Below is a small trained network, with its code and all its weights. Each question gives an input and a class and asks what happens when units are switched off, that is, made to give their printed mean instead of their output.

import numpy as np


def w(rows, s, z=0):
    codes = np.array(rows[::2]) - 128.0
    scale = np.full(codes.shape[1], s)
    scale[-1] = z or s
    return codes * scale


def f(y):
    return y / 2 * (1 + np.tanh(0.7978845608 * (y + 0.044715 * y**3)))


def log_softmax(a):
    a = a - a.max(-1, keepdims=True)
    return a - np.log(np.exp(a).sum(-1, keepdims=True))


def net(x, mask):
    res = np.array(x, float).reshape(1, 4) / 4 @ E
    y = f(res @ A[0][:, :-1].T + A[0][:, -1])
    res = res + np.where(mask, y, B[0][:, -1]) @ B[0][:, :-1]
    return log_softmax(res[-1] @ U[:, :-1].T + U[:, -1])


A, B = {}, {}
E = w([
[170,239,115,210,69,63,109,174,220,166],'x0',
[172,41,101,201,157,183,3,222,101,172],'x1',
[29,126,220,143,129,27,127,135,75,208],'x2',
[207,120,183,179,209,87,81,33,102,109],'x3',
],0.0073)
A[0] = w([
[57,180,164,96,122,59,193,51,136,106,97],'neuron 1',
[139,145,148,135,139,184,141,131,140,110,5],'neuron 2',
[113,181,140,122,122,122,113,135,182,126,51],'neuron 3',
[64,112,161,45,146,198,163,26,112,80,84],'neuron 4',
[157,232,139,144,94,86,154,95,218,118,97],'neuron 5',
[179,165,186,132,169,103,126,11,146,90,79],'neuron 6',
[27,167,106,71,86,176,184,181,172,114,121],'neuron 7',
[26,161,206,151,144,80,163,117,108,133,57],'neuron 8',
[171,183,101,102,125,200,190,68,181,51,95],'neuron 9',
[164,157,116,132,137,211,138,107,169,71,23],'neuron 10',
],0.011,0.0029)
B[0] = w([
[115,117,159,91,136,206,71,155,180,110,245],'neuron 1',
[133,116,110,152,114,101,104,120,89,152,128],'neuron 2',
[148,112,103,172,119,117,145,143,101,126,157],'neuron 3',
[100,166,116,198,141,100,178,222,112,123,230],'neuron 4',
[86,124,121,171,168,123,173,205,77,117,234],'neuron 5',
[186,147,108,143,113,134,157,23,124,111,206],'neuron 6',
[202,149,136,157,143,115,139,4,121,106,242],'neuron 7',
[144,82,77,80,86,85,91,131,119,179,218],'neuron 8',
[108,100,151,66,118,130,61,137,156,165,214],'neuron 9',
[105,72,121,116,84,81,103,136,96,180,178],'neuron 10',
],0.015,0.011)
U = w([
[113,102,131,61,97,57,50,146,151,205,56],'0',
[139,138,172,167,169,248,40,172,178,106,255],'1',
[209,168,129,189,147,97,199,2,119,57,91],'2',
[88,155,124,225,188,98,235,247,89,60,70],'3',
],0.0082,0.0061)

Each question gives the input, the list of numbers given to net, and the class t.
The units are the neurons (one row each of A and B). Each row of codes is followed by its name. A weight is (code - 128) times the scale printed after its matrix; where a second scale follows, it is the last column's (A, B and U).
mask holds one flag per neuron, in row order. A switched-off neuron (its flag False) gives its mean, the last column of its row in B, instead of its output. The means were averaged over made-up inputs and are rounded, as every weight is.
A unit's drop is (log p(t) with every unit on - log p(t) with that unit switched off) / (log p(t) with every unit on - log p(t) with every unit switched off).
The circuit of an input: a set's keep is (log p(t) with only the set's units on - log p(t) with every unit switched off) / (log p(t) with every unit on - log p(t) with every unit switched off). Starting from all 10 units, units are removed one at a time, each time the one whose removal leaves the highest keep (on an exact tie, the one counted first), for as long as the keep stays at least 0.8.
circuit, biggest first: the units of the circuit, biggest drop first
most important unit: the unit with the biggest drop
k most important neurons: the k neurons with the biggest drops, biggest first
drop of u: that unit's drop, to one decimal
input [6,0,-8,8], class 0: 2 most important neurons -> [neuron 9; neuron 10]
input [1,6,-6,8], class 2: 3 most important neurons -> [neuron 1; neuron 6; neuron 8]
input [8,2,-5,3], class 3: circuit, biggest first -> [neuron 5]
input [3,-2,-5,-1], class 0: 4 most important neurons -> [neuron 9; neuron 4; neuron 10; neuron 1]
input [-7,-2,-2,5], class 3: 2 most important neurons -> [neuron 4; neuron 7]
input [6,-7,-3,-2], class 1: 2 most important neurons -> [neuron 9; neuron 1]
input [6,7,-5,-8], class 2: circuit, biggest first -> [neuron 1; neuron 7]
input [1,-6,3,-4], class 1: 3 most important neurons -> [neuron 1; neuron 6; neuron 10]
input [1,-8,-7,-2], class 1: 3 most important neurons -> [neuron 9; neuron 1; neuron 8]
input [5,2,-7,-7], class 0: 3 most important neurons -> [neuron 9; neuron 10; neuron 6]
input [6,-6,2,-5], class 1: 2 most important neurons -> [neuron 1; neuron 4]
input [-8,3,5,8], class 2: 2 most important neurons -> [neuron 6; neuron 5]
input [8,-8,6,7], class 1: 3 most important neurons -> [neuron 1; neuron 4; neuron 7]
input [-2,7,-8,6], class 0: circuit, biggest first -> [neuron 10]
input [-6,3,-5,-4], class 3: 2 most important neurons -> [neuron 1; neuron 4]
input [1,-6,-8,-1], class 0: 2 most important neurons -> [neuron 9; neuron 10]
input [6,-2,-8,-5], class 0: 3 most important neurons -> [neuron 9; neuron 10; neuron 4]
input [-1,3,1,-5], class 2: circuit, biggest first -> [neuron 1; neuron 9; neuron 4]
input [0,-3,2,-2], class 1: drop of neuron 1 -> 1.0
input [6,4,5,8], class 2: most important unit -> neuron 6
input [5,-5,1,3], class 1: drop of neuron 1 -> 2.0
input [0,2,-7,-3], class 0: drop of neuron 10 -> 0.1
input [2,0,-5,-8], class 2: drop of neuron 7 -> 2.0
